[-53, -15, 43, -38, -11] -15
[-13, 43, -25, 13, 3, 8, -1] 3
[44, 12, 48, -27, -12] 12
[37, -25, -34, 29, 43] 29
[14, 48, -33, 6, -30, -10, -20] -10
[[-51, 21, 23, 16, -36, 5, 9], [11, -40, 2, -29, 20, -36, 0], [33, -43, -8, -31, 32, -31, -5]] 0
[-9, 21, -46, 23, 16] 16
[-3, 3, 53, 48, -8, 33, 37] 33
[-19, -17, 38, -7, 41] -7
---
[816, 982, 85, 264, 370] out 982, 85
[[-6, 4, -13, -37, 14, -10, -8], [-34, 14, 3, -22, -10, 14, -23], [2, -7, -4, -16, 49, 20, -3]] out 49, -37
[865, 221, -20, -155, -767, -225, 94] out 865, -767
[9388, 3624, 7401, 2229, 1888] out 9388, 1888
[[2559, 7446, 6893, 7238, 8741], [4406, 8508, 9451, 8445, 8454]] out 9451, 2559
[[242, 391, 398, 767, 706], [675, 692, 402, 787, 164]] out 787, 164
[596, 425, 1, 585, 977] out 977, 1
[[480, 449, 181, 224, 249], [269, 432, 780, 224, 981]] out 981, 181
---
9,13,-32,5,25,12,46 -> 9, 46

9,-32,-8,-48 -> 9, -48

41,19,-21,45 -> 41, 45

23,-45,-29,-17,-49,40
22,-5,-53,29,-23,-36
-> 23, -36

-23,22,-15,-2,8,9
16,32,10,41,23,3
-> -23, 3

-42,22,24,-42,-16
25,-38,30,35,15
22,-38,28,31,31
-> -42, 31

22,-38,19,51,31,46,18 -> 22, 18

-30,-10,-11,53,10,0,-12
-14,-24,17,-28,31,-35,-7
31,-2,17,9,-25,-11,48
-> -30, 48
---
[ 37 -33  18  39] Out: 39
[ 11  -8 -13  30 -22 -39] Out: -39
[43 15 -5 -2] Out: -2
[-23  35 -41  31  25  11  42] Out: 42
[ 27 -43  33  -3 -39 -29 -32] Out: -32
[  8   7  32 -19  24 -51] Out: -51
[-25  33 -16 -45] Out: -45
[-10 -44  50 -48 -53  40 -45] Out: -45
---
[[6275 6896 6040 5730 4926 6077]
 [5492 6293 5766 6885 6635 6907]
 [8241 5154 5627 2680 6563 5397]] => 2680

[[331 531 673 664 351 441]
 [159 646 540 864  97 407]] => 864

[3105 1931 7885 4374] => 1931

[ 83 764 706 557 420 203 489] => 420

[[3 5 1 1 8 5]
 [4 1 3 3 6 5]
 [2 6 2 3 4 3]] => 3

[  3 -37  -3  39] => -37
---
array([[ -33.9,  -33.4, -139.0,  -29.5,  115.2],
       [ 159.0,  -85.0,  -34.8,   47.6,  178.9]]) | 47.6

array([  8.4, -17.2,  15.6,  -9.7, -12.8]) | -9.7

array([ -51.174,  121.866, -119.957,  -82.177,  172.627]) | -82.177

array([[-159.107,  -43.116,  186.583,  186.583,  -38.531],
       [ 204.132,   86.462,   83.583,   83.583,   52.438]]) | 83.583

array([-11.5,  -9.5,   9.8,   1.3,  -8.6]) | 1.3

array([[-108.5,  -45.0,   18.6,  -23.4, -187.5,   -3.0,  165.7],
       [ -91.9,  -30.9,   34.7,   -8.4, -180.3,   12.3,  185.7]]) | 12.3

array([[ 1.2, -0.6, -0.1, -2.1],
       [ 0.3, -1.2, -0.6, -1.1]]) | -0.6
---
[[ -1  -1  -8  27 -17]
 [-33  19  29  44  13]
 [-49  36 -15 -15  36]] ans = 19

[[ -3 -19  18 -37   5 -20 -22]
 [-39   3  -2  35   1  -8 -22]
 [ -4  -4  -1 -18   3 -24 -43]] ans = 3

[[  1  -7   4  -9 -17   0]
 [  0  20   9 -12  17  17]
 [ -7  12  15 -14  46 -14]] ans = 20

[[-11  11  12   7 -15  21]
 [ -1  -3   2  23 -33  49]
 [ -5   2   7  16 -25  37]] ans = -3

[[ 17  19  34 -34  29  15]
 [-18 -41  11 -41 -14   0]
 [ 21  19  25  -1  24   2]] ans = -41

[[ -1  -3   8  -4  21  -1]
 [-13   2   8  18 -40 -11]
 [ -4   1  20  26  -9  21]] ans = 2
---
[-15.422   5.028  12.984  15.948 -13.038   8.004] ⇒ 8.004
[-0.001  0.130 -0.088  0.088 -0.029 -0.015 -0.105] ⇒ -0.105
[ 0.016  0.059 -0.951  1.078] ⇒ 1.078
[-132.861  128.375  -48.374   -9.785] ⇒ -9.785
[-0.175  0.127  0.137  0.060 -0.191 -0.151 -0.156] ⇒ -0.156
[ 0.87 -0.52  0.98 -0.12  1.89 -1.44] ⇒ -1.44
